Below are the code and all the weights of a small trained network. Each question names an input and a class and asks about switching units off, where a switched-off unit gives its printed mean instead of its output.

import numpy as np


def w(rows, s, z=0):
    codes = np.array(rows[::2]) - 128.0
    scale = np.full(codes.shape[1], s)
    scale[-1] = z or s
    return codes * scale


def f(y):
    return np.maximum(y, 0)


def log_softmax(a):
    a = a - a.max(-1, keepdims=True)
    return a - np.log(np.exp(a).sum(-1, keepdims=True))


def net(x, mask):
    res = np.array(x, float).reshape(1, 3) / 4 @ E
    y = f(res @ A[0][:, :-1].T + A[0][:, -1])
    res = res + np.where(mask, y, B[0][:, -1]) @ B[0][:, :-1]
    return log_softmax(res[-1] @ U[:, :-1].T + U[:, -1])


A, B = {}, {}
E = w([
[123,105,46,96,95,166,103],'x0',
[163,153,135,81,25,35,58],'x1',
[146,2,183,126,124,91,169],'x2',
],0.0068)
A[0] = w([
[141,124,111,133,164,170,141,89],'neuron 1',
[125,254,90,123,105,133,110,101],'neuron 2',
[120,125,105,136,137,143,120,134],'neuron 3',
[125,130,129,127,129,130,131,86],'neuron 4',
[129,149,122,129,113,119,118,211],'neuron 5',
[128,107,189,132,167,108,149,135],'neuron 6',
[123,127,117,136,135,119,118,104],'neuron 7',
[126,139,109,124,133,146,130,225],'neuron 8',
[134,138,134,120,99,97,105,21],'neuron 9',
[127,76,122,131,121,134,150,151],'neuron 10',
[129,114,122,136,168,143,142,171],'neuron 11',
[132,56,122,110,36,84,109,157],'neuron 12',
[140,181,118,122,123,144,115,112],'neuron 13',
[127,94,125,131,139,142,137,250],'neuron 14',
[128,200,116,115,62,97,85,223],'neuron 15',
[145,109,112,132,109,106,130,139],'neuron 16',
[108,123,111,138,147,168,141,74],'neuron 17',
[133,133,191,139,180,117,156,97],'neuron 18',
[129,130,81,122,162,187,137,95],'neuron 19',
[130,74,131,114,144,139,126,156],'neuron 20',
],0.017,0.0018)
B[0] = w([
[111,115,93,118,147,135,166,196],'neuron 1',
[92,179,147,137,125,140,1,255],'neuron 2',
[118,131,100,123,138,132,132,158],'neuron 3',
[130,125,128,130,132,129,130,129],'neuron 4',
[149,156,131,147,136,122,123,166],'neuron 5',
[114,143,213,138,120,113,148,203],'neuron 6',
[127,125,128,130,134,122,124,131],'neuron 7',
[106,140,98,122,125,133,124,169],'neuron 8',
[162,144,97,123,119,136,164,174],'neuron 9',
[106,88,148,133,140,139,92,186],'neuron 10',
[106,134,120,121,129,116,175,195],'neuron 11',
[245,32,90,119,118,128,116,241],'neuron 12',
[107,147,132,132,128,132,76,181],'neuron 13',
[104,91,137,126,150,146,129,188],'neuron 14',
[180,242,93,130,93,102,155,254],'neuron 15',
[152,97,118,129,116,127,124,159],'neuron 16',
[100,114,87,123,133,139,162,191],'neuron 17',
[101,155,206,128,120,109,178,200],'neuron 18',
[90,118,50,126,146,147,156,216],'neuron 19',
[110,92,150,127,146,138,97,185],'neuron 20',
],0.035,0.0084)
U = w([
[64,122,64,101,180,170,171,60],'0',
[109,205,119,163,113,135,3,171],'1',
[227,126,64,93,64,85,148,2],'2',
[162,29,158,103,141,141,64,220],'3',
[92,146,242,159,135,89,184,194],'4',
],0.0063,0.00071)

Each question gives the input, the list of numbers given to net, and the class t.
The units are the neurons (one row each of A and B). Each row of codes is followed by its name. A weight is (code - 128) times the scale printed after its matrix; where a second scale follows, it is the last column's (A, B and U).
mask holds one flag per neuron, in row order. A switched-off neuron (its flag False) gives its mean, the last column of its row in B, instead of its output. The means were averaged over made-up inputs and are rounded, as every weight is.
A unit's drop is (log p(t) with every unit on - log p(t) with that unit switched off) / (log p(t) with every unit on - log p(t) with every unit switched off).
The circuit of an input: a set's keep is (log p(t) with only the set's units on - log p(t) with every unit switched off) / (log p(t) with every unit on - log p(t) with every unit switched off). Starting from the 12 units with the biggest drops (on a tie, the unit counted first), units are removed one at a time, each time the one whose removal leaves the highest keep (on an exact tie, the one counted first), for as long as the keep stays at least 0.8.
circuit, biggest first: the units of the circuit, biggest drop first
top k neurons: the k neurons with the biggest drops, biggest first
drop of u: that unit's drop, to one decimal
input [8,-5,-5], class 0: circuit, biggest first -> (neuron 19)
input [-2,-2,8], class 4: top 2 neurons -> (neuron 6; neuron 18)
input [-1,6,-2], class 2: top 2 neurons -> (neuron 12; neuron 15)
input [-2,0,4], class 4: circuit, biggest first -> (neuron 6; neuron 18)
input [-2,-6,-7], class 0: top 4 neurons -> (neuron 19; neuron 1; neuron 17; neuron 15)
input [-1,-1,7], class 3: top 2 neurons -> (neuron 12; neuron 15)
input [2,8,-2], class 2: top 2 neurons -> (neuron 12; neuron 15)
input [-1,-8,7], class 4: top 2 neurons -> (neuron 6; neuron 18)
input [2,-4,-1], class 0: drop of neuron 12 -> 0.0
input [1,1,4], class 3: drop of neuron 15 -> 0.3
input [-6,-2,-3], class 4: drop of neuron 18 -> 0.1
